Here is a tiny trained network, its code and every weight. The questions are about switching its units off for an input and a class, where a switched-off unit gives its printed mean instead of its output.

import numpy as np


def w(rows, s, z=0):
    codes = np.array(rows[::2]) - 128.0
    scale = np.full(codes.shape[1], s)
    scale[-1] = z or s
    return codes * scale


def f(y):
    return np.maximum(y, 0)


def log_softmax(a):
    a = a - a.max(-1, keepdims=True)
    return a - np.log(np.exp(a).sum(-1, keepdims=True))


def net(x, mask):
    res = np.array(x, float).reshape(1, 4) / 4 @ E
    y = f(res @ A[0][:, :-1].T + A[0][:, -1])
    res = res + np.where(mask, y, B[0][:, -1]) @ B[0][:, :-1]
    return log_softmax(res[-1] @ U[:, :-1].T + U[:, -1])


A, B = {}, {}
E = w([
[130,223,90,248,59,92],'x0',
[147,161,81,113,228,1],'x1',
[192,157,149,140,121,108],'x2',
[70,91,36,118,141,241],'x3',
],0.0075)
A[0] = w([
[133,131,69,146,67,140,101],'N0',
[133,109,201,123,79,117,156],'N1',
[104,183,103,239,106,128,254],'N2',
[85,65,156,95,144,182,223],'N3',
[140,80,148,101,139,191,198],'N4',
[156,102,151,52,244,99,154],'N5',
],0.011,0.0035)
B[0] = w([
[139,140,159,184,100,233,184],'N0',
[131,120,164,51,82,19,181],'N1',
[196,219,62,227,133,135,254],'N2',
[154,149,71,76,117,126,235],'N3',
[224,140,55,105,254,185,213],'N4',
[84,113,208,63,153,47,241],'N5',
],0.0095,0.0094)
U = w([
[151,76,142,61,147,120,209],'0',
[196,167,42,139,182,103,225],'1',
[94,188,41,198,85,113,203],'2',
[102,127,127,254,140,250,4],'3',
[76,95,163,110,156,60,5],'4',
],0.0081,0.0036)

Each question gives the input, the list of numbers given to net, and the class t.
The units are the neurons (one row each of A and B). Each row of codes is followed by its name. A weight is (code - 128) times the scale printed after its matrix; where a second scale follows, it is the last column's (A, B and U).
mask holds one flag per neuron, in row order. A switched-off neuron (its flag False) gives its mean, the last column of its row in B, instead of its output. The means were averaged over made-up inputs and are rounded, as every weight is.
A unit's drop is (log p(t) with every unit on - log p(t) with that unit switched off) / (log p(t) with every unit on - log p(t) with every unit switched off).
The circuit of an input: a set's keep is (log p(t) with only the set's units on - log p(t) with every unit switched off) / (log p(t) with every unit on - log p(t) with every unit switched off). Starting from all 6 units, units are removed one at a time, each time the one whose removal leaves the highest keep (on an exact tie, the one counted first), for as long as the keep stays at least 0.8.
circuit, biggest first: the units of the circuit, biggest drop first
unit that matters most: the unit with the biggest drop
top k neurons: the k neurons with the biggest drops, biggest first
drop when u is switched off: that unit's drop, to one decimal
input [-7,3,6,-7], class 4: unit that matters most -> N5
input [7,8,4,3], class 2: circuit, biggest first -> (N4 N3)
input [2,0,-3,7], class 3: circuit, biggest first -> (N0 N1)
input [8,0,-8,3], class 3: circuit, biggest first -> (N0 N3)
input [-2,5,-2,3], class 0: top 2 neurons -> (N2 N5)
input [6,-2,8,1], class 3: top 4 neurons -> (N0 N3 N5 N1)
input [-5,1,-7,-4], class 4: top 3 neurons -> (N5 N2 N0)
input [5,-5,-1,5], class 3: top 3 neurons -> (N0 N1 N5)
input [0,7,1,4], class 0: top 3 neurons -> (N2 N5 N4)
input [-4,-8,4,4], class 1: top 2 neurons -> (N4 N5)
input [0,-8,-3,6], class 1: top 2 neurons -> (N3 N4)
input [-5,3,-5,2], class 0: top 2 neurons -> (N2 N5)
input [-3,-6,-7,3], class 1: top 2 neurons -> (N4 N3)
input [-7,6,-1,-6], class 4: top neuron -> (N5)
input [-2,1,3,-2], class 4: top 3 neurons -> (N2 N4 N3)
input [-4,4,-8,-7], class 4: top 2 neurons -> (N5 N4)
input [6,-1,0,3], class 3: drop when N1 is switched off -> 0.2
input [-2,7,1,1], class 0: drop when N2 is switched off -> 0.1
input [-1,5,-1,2], class 0: drop when N2 is switched off -> 0.4
input [-6,6,-4,-5], class 4: circuit, biggest first -> (N5)
input [-3,8,-4,5], class 0: drop when N2 is switched off -> 0.2
